Below is a small trained network, with its code and all its weights. Each question gives an input and a class and asks what happens when units are switched off, that is, made to give their printed mean instead of their output.

import numpy as np


def w(rows, s, z=0):
    codes = np.array(rows[::2]) - 128.0
    scale = np.full(codes.shape[1], s)
    scale[-1] = z or s
    return codes * scale


def f(y):
    return y / 2 * (1 + np.tanh(0.7978845608 * (y + 0.044715 * y**3)))


def log_softmax(a):
    a = a - a.max(-1, keepdims=True)
    return a - np.log(np.exp(a).sum(-1, keepdims=True))


def net(x, mask):
    res = np.array(x, float).reshape(1, 4) / 4 @ E
    y = f(res @ A[0][:, :-1].T + A[0][:, -1])
    res = res + np.where(mask, y, B[0][:, -1]) @ B[0][:, :-1]
    return log_softmax(res[-1] @ U[:, :-1].T + U[:, -1])


A, B = {}, {}
E = w([
[161,208,107,235,227,95,118],'x0',
[166,7,105,184,109,106,181],'x1',
[52,88,60,157,160,179,204],'x2',
[44,169,32,127,77,1,72],'x3',
],0.008)
A[0] = w([
[158,148,170,124,157,97,46,217],'N0',
[157,131,93,188,190,146,46,72],'N1',
[198,99,115,200,96,105,154,157],'N2',
[228,141,163,135,114,179,145,3],'N3',
[157,127,117,196,205,100,85,2],'N4',
[76,138,74,140,197,166,177,133],'N5',
[66,111,86,172,138,189,121,226],'N6',
[199,87,89,163,103,59,186,56],'N7',
[165,100,132,173,130,143,133,11],'N8',
[112,146,146,142,171,251,147,15],'N9',
[64,146,89,155,120,78,86,54],'N10',
],0.011,0.0033)
B[0] = w([
[133,227,187,100,78,141,203,255],'N0',
[76,59,139,114,64,192,50,205],'N1',
[176,157,146,127,72,162,126,228],'N2',
[127,103,149,95,181,2,138,235],'N3',
[82,31,116,66,59,124,54,211],'N4',
[55,141,192,147,70,183,171,245],'N5',
[103,184,208,93,101,143,174,243],'N6',
[221,179,87,166,77,135,163,227],'N7',
[190,133,93,173,136,95,126,154],'N8',
[123,94,94,212,190,66,106,241],'N9',
[156,95,98,209,176,52,137,252],'N10',
],0.009,0.0059)
U = w([
[94,146,186,156,109,135,163,254],'0',
[101,83,118,219,214,19,140,16],'1',
[59,2,156,64,80,195,31,75],'2',
[146,188,129,175,135,170,164,186],'3',
],0.0091,0.0034)

Each question gives the input, the list of numbers given to net, and the class t.
The units are the neurons (one row each of A and B). Each row of codes is followed by its name. A weight is (code - 128) times the scale printed after its matrix; where a second scale follows, it is the last column's (A, B and U).
mask holds one flag per neuron, in row order. A switched-off neuron (its flag False) gives its mean, the last column of its row in B, instead of its output. The means were averaged over made-up inputs and are rounded, as every weight is.
A unit's drop is (log p(t) with every unit on - log p(t) with that unit switched off) / (log p(t) with every unit on - log p(t) with every unit switched off).
The circuit of an input: a set's keep is (log p(t) with only the set's units on - log p(t) with every unit switched off) / (log p(t) with every unit on - log p(t) with every unit switched off). Starting from all 11 units, units are removed one at a time, each time the one whose removal leaves the highest keep (on an exact tie, the one counted first), for as long as the keep stays at least 0.8.
circuit, biggest first: the units of the circuit, biggest drop first
unit that matters most: the unit with the biggest drop
k most important neurons: the k neurons with the biggest drops, biggest first
drop when u is switched off: that unit's drop, to one decimal
input [1,-6,5,-7], class 1: circuit, biggest first : [N9]
input [-7,8,-6,-7], class 3: 2 most important neurons : [N2 N7]
input [6,4,-1,4], class 2: circuit, biggest first : [N4 N1]
input [-2,5,-3,4], class 3: 4 most important neurons : [N3 N7 N9 N4]
input [6,-5,5,1], class 2: circuit, biggest first : [N1 N4]
input [-6,6,4,-6], class 1: circuit, biggest first : [N9 N3]
input [6,8,2,3], class 3: 2 most important neurons : [N7 N2]
input [4,4,1,0], class 2: 4 most important neurons : [N4 N0 N1 N10]
input [-4,1,-1,4], class 1: circuit, biggest first : [N1 N5]
input [-5,8,-3,-4], class 3: 3 most important neurons : [N7 N2 N4]
input [5,-2,3,-3], class 2: circuit, biggest first : [N1 N4 N7]
input [4,8,1,2], class 3: circuit, biggest first : [N7 N2]
input [5,-2,1,-4], class 2: 3 most important neurons : [N1 N4 N10]
input [5,8,2,7], class 3: circuit, biggest first : [N7]
input [-7,8,-5,4], class 3: circuit, biggest first : [N7 N4]
input [1,0,8,5], class 0: 3 most important neurons : [N5 N6 N9]
input [-3,3,4,-6], class 1: 3 most important neurons : [N9 N0 N3]
input [8,-6,8,8], class 0: 3 most important neurons : [N5 N6 N10]
input [-8,7,-8,-5], class 0: 2 most important neurons : [N4 N1]
input [-1,7,-4,-7], class 1: unit that matters most : N3
input [1,7,-2,-2], class 3: drop when N2 is switched off : 0.3
input [7,0,-2,-3], class 2: drop when N6 is switched off : 0.0
